Below are the code and all the weights of a small trained network. Each question names an input and a class and asks about switching units off, where a switched-off unit gives its printed mean instead of its output.

import numpy as np


def w(rows, s, z=0):
    codes = np.array(rows[::2]) - 128.0
    scale = np.full(codes.shape[1], s)
    scale[-1] = z or s
    return codes * scale


def norm(h):
    return h / np.sqrt((h * h).mean(-1, keepdims=True) + 1e-5)


def f(y):
    return np.maximum(y, 0)


def log_softmax(a):
    a = a - a.max(-1, keepdims=True)
    return a - np.log(np.exp(a).sum(-1, keepdims=True))


def net(x, mask):
    res = np.array(x, float).reshape(1, 4) / 4 @ E
    u = 0
    for l in range(2):
        y = f(norm(res) @ A[l][:, :-1].T + A[l][:, -1])
        res = res + np.where(mask[u : u + 3], y, B[l][:, -1]) @ B[l][:, :-1]
        u += 3
    return log_softmax(norm(res)[-1] @ U[:, :-1].T + U[:, -1])


A, B = {}, {}
E = w([
[166,141,80,138,45,95,76],'x0',
[33,193,212,157,142,91,60],'x1',
[201,161,129,252,147,254,159],'x2',
[100,122,95,118,96,181,148],'x3',
],0.0052)
A[0] = w([
[247,164,35,99,68,95,45,172],'L0N1',
[172,136,87,115,14,113,96,80],'L0N2',
[234,77,2,46,160,179,184,4],'L0N3',
],0.0061,0.0014)
B[0] = w([
[74,137,145,111,207,128,163,243],'L0N1',
[1,78,99,34,107,119,152,205],'L0N2',
[113,187,154,168,233,242,3,254],'L0N3',
],0.0085,0.0056)
A[1] = w([
[15,189,168,46,96,125,199,253],'L1N1',
[200,137,131,241,119,253,170,250],'L1N2',
[46,231,126,46,138,236,91,133],'L1N3',
],0.005,0.0019)
B[1] = w([
[185,96,29,148,162,207,113,228],'L1N1',
[135,1,100,80,180,80,132,219],'L1N2',
[86,73,211,85,194,182,66,253],'L1N3',
],0.0076,0.0073)
U = w([
[29,73,105,109,165,160,154,247],'0',
[59,204,198,186,162,184,3,208],'1',
[129,99,142,101,185,75,65,228],'2',
[95,13,73,110,141,71,156,250],'3',
[197,77,107,128,55,126,105,9],'4',
[250,146,14,172,19,25,168,4],'5',
[147,139,102,212,39,60,249,4],'6',
],0.0054,0.0029)

Each question gives the input, the list of numbers given to net, and the class t.
The units are the neurons (one row each of A and B). Each row of codes is followed by its name. A weight is (code - 128) times the scale printed after its matrix; where a second scale follows, it is the last column's (A, B and U).
mask holds one flag per neuron, layer by layer. A switched-off neuron (its flag False) gives its mean, the last column of its row in B, instead of its output. The means were averaged over made-up inputs and are rounded, as every weight is.
A unit's drop is (log p(t) with every unit on - log p(t) with that unit switched off) / (log p(t) with every unit on - log p(t) with every unit switched off).
The circuit of an input: a set's keep is (log p(t) with only the set's units on - log p(t) with every unit switched off) / (log p(t) with every unit on - log p(t) with every unit switched off). Starting from all 6 units, units are removed one at a time, each time the one whose removal leaves the highest keep (on an exact tie, the one counted first), for as long as the keep stays at least 0.8.
circuit, biggest first: the units of the circuit, biggest drop first
k most important neurons: the k neurons with the biggest drops, biggest first
k most important neurons of layer l: the k neurons of layer l with the biggest drops, biggest first
drop when u is switched off: that unit's drop, to one decimal
input [-6,-8,-8,-5], class 1: 3 most important neurons => L0N3, L1N2, L0N2
input [6,-8,-6,6], class 1: 2 most important neurons of layer 1 => L1N2, L1N3
input [-7,1,8,-3], class 3: 2 most important neurons of layer 1 => L1N2, L1N3
input [-5,4,6,-1], class 3: circuit, biggest first => L1N2, L0N3, L0N1
input [-2,-8,-7,-4], class 1: circuit, biggest first => L0N3, L1N2
input [0,0,4,-3], class 3: circuit, biggest first => L0N3, L1N2, L0N1
input [3,-7,3,-3], class 1: 2 most important neurons => L0N3, L1N1
input [4,-5,0,2], class 1: 2 most important neurons => L0N3, L1N2
input [-1,-5,0,5], class 1: most important neuron of layer 1 => L1N1
input [-3,6,8,-3], class 3: 2 most important neurons of layer 0 => L0N3, L0N1
input [-2,5,8,4], class 3: drop when L1N1 is switched off => 0.0
input [5,-7,-3,-5], class 1: drop when L1N2 is switched off => 0.2
input [0,6,8,-5], class 3: drop when L1N2 is switched off => 1.1
